2.55, -2.79, -0.38, -3.76, -1.55, -0.92
0.11, -0.54, 1.82, 1.13, 5.27, -1.63
3.43, -2.86, -2.79, -3.05, -5.85, -1.35
-0.61, -0.73, 2.20, -3.49, 3.22, 1.56
-3.58, 3.41, -0.57, 0.99, -0.28, 4.12
1.57, 1.17, -4.33, 1.98, -6.99, -0.06
2.18, -3.32, -0.31, -1.55, -0.18, -2.89
-4.12, 1.50, 1.32, -2.52, 2.68, 4.11
0.32, 0.41, -1.72, -3.76, -4.20, 3.51
-0.11, 2.67, -3.48, -0.06, -6.41, 3.92
-0.22, -0.65, 1.36, -3.63, 1.70, 1.92
-1.57, 0.68, 1.21, -3.55, 1.87, 3.91
-1.55, 3.20, -2.19, 2.11, -2.98, 2.37
3.65, -2.53, -2.77, -1.89, -5.98, -1.87
-0.61, 0.44, 0.77, 2.58, 3.56, -1.03
2.20, -0.48, -2.99, -1.70, -6.08, 0.52
Counting starts at 0.
Which number is the entry directly below -1.35?
Answer: 1.56
The entry at row 0, column 2 is -0.38
The entry in row 2 and column 2 is -2.79
The entry directly below 0.99: 1.98
The entry in the bottom-right corner: 0.52
Which number is the entry just left of -5.85?
Answer: -3.05
Which number is the entry at row 2, column 0?
Answer: 3.43
Which number is the entry directly below the largest entry?
Answer: -5.85
Which number is the entry just right of the smallest entry?
Answer: -0.06
The bottom entry of the column that holds the smallest entry -> -6.08
Which number is the entry in row 2 and column 1?
Answer: -2.86
The entry just left of -2.19: 3.20
The entry in row 1 and column 2: 1.82
Which number is the bottom-left entry?
Answer: 2.20
The top entry of the column that holds the smallest entry is -1.55
The entry at row 0, column 0 is 2.55
Which number is the entry in row 1 and column 0?
Answer: 0.11
The entry just right of -0.28 is 4.12
Which number is the entry just left of -3.63?
Answer: 1.36
The entry in the top-right corner is -0.92
The entry just left of the largest entry -> 1.13
Which number is the entry directly below 2.37?
Answer: -1.87
The entry just left of -2.52 is 1.32
The entry in row 0 and column 1 is -2.79
Which number is the entry directly below -4.20?
Answer: -6.41
The largest entry: 5.27
The entry directly below -0.22 -> -1.57
The entry directly above -1.89 -> 2.11
The entry just right of the largest entry: -1.63
The entry directly above 2.11 is -3.55

-2.57, -0.18, 3.03, 0.42, 1.36, 1.21, -1.08, -0.28, -2.33, -0.66, 3.51, -0.31, -1.07, 0.55, -3.75
1.39, 1.01, 1.65, 1.79, 0.98, 0.90, 1.54, 0.02, 2.47, -1.53, 5.15, -0.64, -1.24, 0.40, -1.62
2.43, -2.08, 3.11, -4.55, -0.55, -3.38, 1.12, -0.33, -2.21, 3.25, 1.65, -1.23, -3.27, -1.55, -2.23
3.73, 0.58, -1.88, 2.62, 0.56, 3.48, 0.40, 0.80, -4.46, -2.69, 5.37, 1.45, 2.50, -0.28, 1.53
3.04, -0.56, -0.02, 0.52, 0.10, -0.08, 1.98, 0.22, 1.91, -0.21, 0.00, -2.03, 0.23, -1.05, 2.12
-0.40, 0.01, 1.10, 2.27, 0.28, -3.34, 2.12, 0.04, -0.17, -2.02, -1.23, -0.60, -0.03, 0.69, 1.14
-0.85, -0.32, 1.10, -2.10, -0.18, -1.55, -0.84, -0.36, -0.17, 1.44, -0.84, 0.25, -1.12, -0.02, -1.61
2.69, 0.32, -0.33, 0.87, 0.77, 1.41, -0.58, 0.00, 2.98, -0.54, 1.22, -0.78, 0.79, -0.70, 0.30
3.05, 0.64, -0.49, 2.60, 0.60, -1.72, -1.57, -0.36, 6.73, -0.68, 1.16, 0.21, -0.74, -0.37, -1.25
-4.25, 0.88, 1.31, -6.33, 0.70, 4.49, -2.50, -0.38, -3.08, 2.03, -3.11, -0.01, 2.27, 0.55, -0.95
0.26, 1.22, -1.10, -0.81, 0.96, 1.94, -1.29, 0.01, 0.44, -1.28, -4.15, -0.16, 4.22, 0.18, 2.85
-0.65, -1.60, 2.69, -3.44, -1.04, -4.85, 1.86, -0.13, -6.21, 1.83, 0.32, 0.50, -2.67, -0.06, -1.55
-3.26, -0.64, 2.55, -1.06, 0.03, 2.19, 2.84, 0.01, 0.56, 1.09, 1.22, -3.00, -2.31, 0.16, -0.87
5.11, -0.71, -4.50, -0.27, -2.02, -0.02, -1.51, 0.20, 4.27, 2.87, 0.43, 1.39, -1.12, -1.90, 0.98
Counting starts at 0.
The entry in the bottom-right corner? 0.98
The top-right entry? -3.75
The entry just left of 0.30? -0.70
The entry just right of -1.88 -> 2.62
The entry directly below the smallest entry? -0.81
The entry in the top-left corner? -2.57
The entry just left of 6.73? -0.36
The entry in row 1 and column 0 -> 1.39
The bottom entry of the column that holds the largest entry: 4.27
The entry directly below 1.09 is 2.87
The entry directly below 3.25? -2.69
The entry just right of 1.45: 2.50
The entry just left of 0.64? 3.05
The entry directly below 0.10 is 0.28
The entry at row 2, column 0? 2.43
The entry at row 2, column 1 is -2.08
The top entry of the column that holds the smallest entry is 0.42
The entry at row 0, column 2? 3.03
The largest entry -> 6.73
The bottom-left entry -> 5.11
The entry directly below 4.22? -2.67
The entry in row 0 and column 1 is -0.18
The entry directly below -0.65? -3.26
The entry directly above -0.74: 0.79
The entry at row 1, column 2? 1.65
The top entry of the column that holds the largest entry is -2.33
The entry in row 2 and column 2 is 3.11
The entry directly below the largest entry -> -3.08
The entry just right of -0.66 -> 3.51
The entry just right of -0.08? 1.98

172	363	148	565	122	974	831	128	88	203
244	286	500	557	253	589	600	386	94	67
374	234	460	567	67	491	567	372	171	244
602	897	286	535	910	630	657	525	932	412
377	956	337	613	670	592	470	100	706	771
454	285	443	447	42	649	644	246	611	98
677	310	788	429	436	177	317	763	279	530
485	285	522	300	813	221	502	654	513	365
522	496	635	212	867	125	308	830	300	883
Rows and columns are numbered from 0.
The entry just right of the smallest entry: 649
Give the bottom entry of the column that holds the smallest entry.
A: 867
Give the entry in row 0 and column 1.
A: 363
The minimum is 42
Give the entry in the top-right corner.
A: 203
The entry just right of 630 is 657
The bottom entry of the column that holds the largest entry -> 125
The top-left entry: 172
The entry directly below 649: 177
Give the top entry of the column that holds the smallest entry.
A: 122
The entry just left of the smallest entry: 447
The entry at row 0, column 2 -> 148
The top entry of the column that holds the largest entry is 974
Give the entry directly above 491.
A: 589
Give the entry in row 2 and column 2.
A: 460
The bottom-left entry -> 522
The entry in row 2 and column 0: 374
The entry at row 1, column 0: 244
Give the entry just right of 670.
A: 592
The entry in the bottom-right corner is 883
Give the entry just right of 535.
A: 910
Give the entry directly below 460.
A: 286
Give the entry at row 2, column 1.
A: 234
Give the entry just left of 203.
A: 88
Give the entry just right of 94.
A: 67
Give the entry just left of 788.
A: 310
Give the entry directly below 279.
A: 513
